[[-6.38  1.54  1.80]
 [-1.26  8.43  4.72]
 [-4.89 -6.97 -2.68]
 [-5.63 -4.46 -2.21]]
|
[[ 8.43  4.72]
 [-6.97 -2.68]]

[[-2.48 -3.36  4.24]
 [-5.03 -3.08  6.56]
 [-4.20 -5.73  7.20]
 [ 2.16 -5.37  0.83]]
|
[[-3.08  6.56]
 [-5.73  7.20]]

[[ 0.59 -4.65  6.90  2.94  6.36]
 [-2.99  5.10  6.12 -3.15  3.43]
 [ 2.20  1.90 -6.80 -7.20  2.85]
 [-0.51 -5.34 -2.45  5.50  6.48]]
|
[[ 5.10  6.12]
 [ 1.90 -6.80]]

[[ 3.65  3.48 -0.38  7.54]
 [ 2.52  1.74 -0.59  8.26]
 [ 4.69  3.64 -0.25  6.44]
 [ 4.21  5.02 -0.15  4.76]
 [ 4.93  3.94 -0.32  6.67]]
|
[[ 1.74 -0.59]
 [ 3.64 -0.25]]

[[-0.24 -0.30 -0.18]
 [-0.47  0.05 -0.09]
 [-2.93 -0.54  1.44]
 [-2.25 -1.17  1.82]
 [-5.60 -6.15  6.94]]
|
[[ 0.05 -0.09]
 [-0.54  1.44]]

[[ 0.02  0.02  0.12]
 [ 0.25 -0.06  0.11]
 [ 0.78  6.56  3.94]]
|
[[-0.06  0.11]
 [ 6.56  3.94]]

[[-1.33  0.81  1.69]
 [ 0.66 -0.04 -0.32]
 [ 7.90 -2.26 -6.17]
 [ 4.69 -1.11 -3.03]]
|
[[-0.04 -0.32]
 [-2.26 -6.17]]

[[-6.68  6.13  3.03 -1.47]
 [ 1.18 -6.96  4.44 -0.86]
 [-1.46 -8.46 -4.44  0.77]
 [-2.04  6.54  6.99 -2.34]
 [-2.34  6.78 -1.26  0.75]]
|
[[-6.96  4.44]
 [-8.46 -4.44]]

[[-6.81  3.32  3.17]
 [-0.04 -0.03 -0.14]
 [ 0.53  0.37 -0.53]
 [-0.99 -0.99  1.65]
 [-0.27 -0.80 -1.75]]
|
[[-0.03 -0.14]
 [ 0.37 -0.53]]
---
[[-3.93 -4.17  0.36]
 [-0.61 -3.63  3.24]
 [ 8.27 -1.38  4.68]
 [-6.78  0.31  6.33]]
|
[ 0.36 -3.63  8.27]

[[ 2.16  6.46  8.73  8.90]
 [-2.10 -1.48 -4.01 -2.45]]
|
[ 8.90 -4.01]

[[ 0.20  1.36  1.01]
 [-4.00 -3.75 -4.59]
 [ 3.96  4.85  5.61]
 [ 1.76  2.44  2.45]
 [-5.27 -8.74 -7.66]]
|
[ 1.01 -3.75  3.96]

[[-0.38  0.77  5.43]
 [-0.21  1.20  6.84]
 [ 0.30  5.94  2.13]]
|
[5.43 1.20 0.30]

[[ 8.95  4.19  1.25  1.19 -1.69]
 [ 3.54 -3.09 -0.24 -2.30  0.16]]
|
[-1.69 -2.30]

[[-0.53 -0.38]
 [ 2.91  4.49]
 [-1.30 -8.18]
 [-5.82  1.03]]
|
[-0.38  2.91]
---
[[-1.86 -3.17 -1.84  2.83  0.71 -4.71 -0.25  0.44 -0.35]
 [-3.36  7.76 -1.57  3.78  0.98 -4.20  3.21  0.34  0.78]]
|
[[-1.86 -3.17 -1.84  2.83  0.71 -4.71 -0.25  0.44 -0.35]]

[[ 0.98  1.49]
 [ 6.95  6.13]
 [-1.81 -0.03]]
|
[[ 0.98  1.49]
 [-1.81 -0.03]]

[[-0.69 -2.16 -2.57 -3.09]
 [ 1.74  3.99  6.12  6.07]
 [ 1.16  2.67  4.66  4.42]
 [-0.04  0.22  1.17  0.85]
 [-1.01 -3.17 -4.09 -5.03]
 [ 0.77  0.27  1.25  0.89]
 [-1.31 -1.37 -2.99 -2.17]
 [ 2.35  5.26  7.75  7.79]]
|
[[-0.69 -2.16 -2.57 -3.09]
 [ 1.16  2.67  4.66  4.42]
 [-1.01 -3.17 -4.09 -5.03]
 [-1.31 -1.37 -2.99 -2.17]]

[[ 0.40 -0.28]
 [ 2.58  1.53]
 [ 2.66  1.42]
 [ 3.16 -6.81]
 [-2.90 -3.64]
 [ 5.17  4.11]
 [ 0.02 -0.03]]
|
[[ 0.40 -0.28]
 [ 2.66  1.42]
 [-2.90 -3.64]
 [ 0.02 -0.03]]

[[ 0.53  0.62 -3.33  0.47  2.03  2.22  0.17 -1.85 -1.23]
 [-0.34  0.11 -2.07  1.94  1.12  0.92 -0.19  1.22 -0.48]
 [ 0.69  4.24 -0.28  0.04  0.41  0.90 -0.62  3.14  0.06]
 [ 1.45 -3.87  4.11 -4.42 -3.05 -0.90  0.79  0.58  0.91]
 [-2.85 -4.19 -0.75 -1.33 -2.74  2.14 -0.27  0.28 -2.14]
 [-0.34  8.85  0.10  1.65 -0.88 -2.39 -0.07  1.12  0.28]
 [ 0.12 -0.94 -2.72  0.45  0.39  0.62  0.88  6.56 -1.77]
 [-0.82  6.61  1.69 -1.50  0.50 -0.01  1.37  4.77  1.70]]
|
[[ 0.53  0.62 -3.33  0.47  2.03  2.22  0.17 -1.85 -1.23]
 [ 0.69  4.24 -0.28  0.04  0.41  0.90 -0.62  3.14  0.06]
 [-2.85 -4.19 -0.75 -1.33 -2.74  2.14 -0.27  0.28 -2.14]
 [ 0.12 -0.94 -2.72  0.45  0.39  0.62  0.88  6.56 -1.77]]

[[ 2.25 -2.68 -3.93 -1.47 -0.08 -0.03  1.68 -4.28  4.74 -0.01  3.48 -3.60]
 [-2.31 -6.01 -1.44  0.98  0.36  1.11 -6.96 -3.39 -6.31 -0.58 -2.38 -0.97]
 [-1.31 -2.15 -1.44  0.18  1.23  0.46  0.21 -2.49  3.83 -1.32  0.93 -2.95]]
|
[[ 2.25 -2.68 -3.93 -1.47 -0.08 -0.03  1.68 -4.28  4.74 -0.01  3.48 -3.60]
 [-1.31 -2.15 -1.44  0.18  1.23  0.46  0.21 -2.49  3.83 -1.32  0.93 -2.95]]

[[-3.20  2.09  0.40 -4.01 -4.76 -2.01  6.56  0.57 -4.20 -3.32  5.75 -7.26]
 [ 1.41 -1.14 -0.51 -2.76 -1.65  2.23 -1.15  0.57  0.68 -1.58  0.87 -0.19]
 [ 0.47  8.72  5.35 -2.26  2.24  4.06  2.76  0.57  1.43  1.40 -6.70 -0.09]
 [ 0.46  7.63  6.23 -2.27  2.64  5.03  2.49  0.57  2.28  0.77 -7.19 -1.22]
 [ 0.32  8.28  5.38 -2.26  2.13  4.33  2.58  0.57  1.51  1.10 -6.69 -0.33]
 [ 1.28 -0.26 -0.27 -2.77 -2.23  2.49 -0.78  0.57 -0.75 -1.48  1.07  0.05]]
|
[[-3.20  2.09  0.40 -4.01 -4.76 -2.01  6.56  0.57 -4.20 -3.32  5.75 -7.26]
 [ 0.47  8.72  5.35 -2.26  2.24  4.06  2.76  0.57  1.43  1.40 -6.70 -0.09]
 [ 0.32  8.28  5.38 -2.26  2.13  4.33  2.58  0.57  1.51  1.10 -6.69 -0.33]]
---
[[ 0.83  4.84]
 [-0.14  3.91]
 [-0.02 -6.43]
 [-2.49  5.02]
 [ 0.67 -2.89]]
|
[ 4.84 -0.14]

[[ 6.20 -4.12  0.72]
 [-3.28  7.82 -5.48]]
|
[0.72 7.82]

[[-5.84  0.12 -3.85 -0.91 -1.40]
 [-5.26  8.39 -1.59  4.50  3.31]
 [ 1.45 -2.02  7.51 -3.60 -4.60]]
|
[-1.40  4.50  7.51]

[[-4.30 -3.30  8.96 -8.17]
 [-2.49 -1.14  5.26 -2.23]
 [ 3.68  0.67 -8.31 -0.07]
 [ 2.23 -2.80  6.76  3.93]
 [-3.28  0.95 -0.95 -8.81]]
|
[-8.17  5.26  0.67  2.23]

[[ 1.36  6.74]
 [-1.86 -5.99]
 [-1.33 -5.22]
 [-1.45 -5.38]]
|
[ 6.74 -1.86]

[[-8.19 -5.40 -5.20]
 [ 8.00 -5.07 -2.49]
 [ 5.85 -3.87  3.11]
 [ 7.44  2.16 -2.33]
 [-5.50  0.11  9.06]]
|
[-5.20 -5.07  5.85]

[[-6.52  6.86]
 [ 1.49 -3.71]
 [-5.27 -0.02]
 [ 2.29 -3.50]]
|
[6.86 1.49]

[[ 0.88 -1.50 -3.84  1.48  1.75]
 [-7.98  3.78  2.36 -2.36 -1.09]
 [-5.83  3.77  3.95 -1.83 -1.44]
 [-2.76  1.02  1.58 -1.49 -0.78]]
|
[ 1.75 -2.36  3.95  1.02]

[[ 6.94 -1.71  3.33  3.18]
 [ 0.08 -0.10  0.03 -0.03]
 [-1.16  1.62 -0.96  4.29]
 [ 0.29  1.21  0.18 -1.08]
 [-1.37 -0.60 -0.67 -0.36]]
|
[3.18 0.03 1.62 0.29]
